Here is a tiny trained network, its code and every weight. The questions are about switching its units off for an input and a class, where a switched-off unit gives its printed mean instead of its output.

import numpy as np


def w(rows, s, z=0):
    codes = np.array(rows[::2]) - 128.0
    scale = np.full(codes.shape[1], s)
    scale[-1] = z or s
    return codes * scale


def f(y):
    return y / 2 * (1 + np.tanh(0.7978845608 * (y + 0.044715 * y**3)))


def log_softmax(a):
    a = a - a.max(-1, keepdims=True)
    return a - np.log(np.exp(a).sum(-1, keepdims=True))


def net(x, mask):
    res = np.array(x, float).reshape(1, 6) / 4 @ E
    y = f(res @ A[0][:, :-1].T + A[0][:, -1])
    res = res + np.where(mask, y, B[0][:, -1]) @ B[0][:, :-1]
    return log_softmax(res[-1] @ U[:, :-1].T + U[:, -1])


A, B = {}, {}
E = w([
[110,184,59,148],'x0',
[155,158,149,131],'x1',
[60,121,90,69],'x2',
[153,2,79,118],'x3',
[77,79,127,180],'x4',
[86,115,110,74],'x5',
],0.01)
A[0] = w([
[102,124,158,134,234],'n1',
[131,67,90,117,97],'n2',
[100,128,90,138,33],'n3',
[175,117,104,121,240],'n4',
[66,154,204,176,255],'n5',
[151,24,78,178,45],'n6',
[91,140,89,132,168],'n7',
[124,142,80,130,174],'n8',
[253,147,119,107,160],'n9',
[84,144,182,125,213],'n10',
[141,141,150,36,203],'n11',
[78,98,141,167,152],'n12',
[135,152,107,168,84],'n13',
[88,72,153,109,240],'n14',
[146,196,179,236,209],'n15',
[118,145,7,158,235],'n16',
[86,183,31,144,238],'n17',
[147,43,72,115,182],'n18',
[114,142,118,40,189],'n19',
[182,138,185,190,112],'n20',
],0.014,0.0022)
B[0] = w([
[126,86,125,127,149],'n1',
[81,93,152,162,182],'n2',
[106,131,75,134,141],'n3',
[123,169,162,143,157],'n4',
[148,7,111,129,203],'n5',
[93,112,246,202,217],'n6',
[80,142,76,119,160],'n7',
[111,157,91,142,151],'n8',
[201,253,163,162,199],'n9',
[107,50,121,109,168],'n10',
[118,125,182,28,175],'n11',
[111,105,125,113,162],'n12',
[145,122,115,134,150],'n13',
[110,59,146,147,189],'n14',
[232,92,73,87,248],'n15',
[79,177,48,161,199],'n16',
[75,174,19,134,213],'n17',
[57,99,185,177,217],'n18',
[64,144,161,30,183],'n19',
[242,136,122,124,204],'n20',
],0.018,0.012)
U = w([
[75,87,195,188,162],'0',
[210,17,71,124,213],'1',
[206,184,144,185,216],'2',
[38,125,14,142,164],'3',
[128,7,81,119,7],'4',
[70,119,159,2,38],'5',
],0.009,0.0019)

Each question gives the input, the list of numbers given to net, and the class t.
The units are the neurons (one row each of A and B). Each row of codes is followed by its name. A weight is (code - 128) times the scale printed after its matrix; where a second scale follows, it is the last column's (A, B and U).
mask holds one flag per neuron, in row order. A switched-off neuron (its flag False) gives its mean, the last column of its row in B, instead of its output. The means were averaged over made-up inputs and are rounded, as every weight is.
A unit's drop is (log p(t) with every unit on - log p(t) with that unit switched off) / (log p(t) with every unit on - log p(t) with every unit switched off).
The circuit of an input: a set's keep is (log p(t) with only the set's units on - log p(t) with every unit switched off) / (log p(t) with every unit on - log p(t) with every unit switched off). Starting from the 12 units with the biggest drops (on a tie, the unit counted first), units are removed one at a time, each time the one whose removal leaves the highest keep (on an exact tie, the one counted first), for as long as the keep stays at least 0.8.
circuit, biggest first: the units of the circuit, biggest drop first
k most important neurons: the k neurons with the biggest drops, biggest first
drop when u is switched off: that unit's drop, to one decimal
input [7,-1,-4,4,-2,-1], class 3: circuit, biggest first => [n16]
input [-1,3,0,6,-4,-3], class 2: 2 most important neurons => [n9; n5]
input [-4,-5,-1,-6,0,5], class 5: 3 most important neurons => [n15; n11; n20]
input [-8,-4,-7,-4,-4,-1], class 1: 3 most important neurons => [n15; n5; n6]
input [-6,4,3,7,-6,5], class 5: 2 most important neurons => [n11; n19]
input [7,7,-5,7,-4,7], class 3: 3 most important neurons => [n16; n20; n15]
input [-8,-6,4,-2,3,5], class 5: 3 most important neurons => [n19; n15; n11]
input [7,-7,-7,7,-7,0], class 2: 2 most important neurons => [n9; n14]
input [-4,8,-6,7,-8,7], class 2: drop when n9 is switched off => 1.2
input [2,-1,-8,2,2,-8], class 2: drop when n9 is switched off => 0.7
input [8,-4,-4,4,-5,-6], class 2: drop when n9 is switched off => 0.4
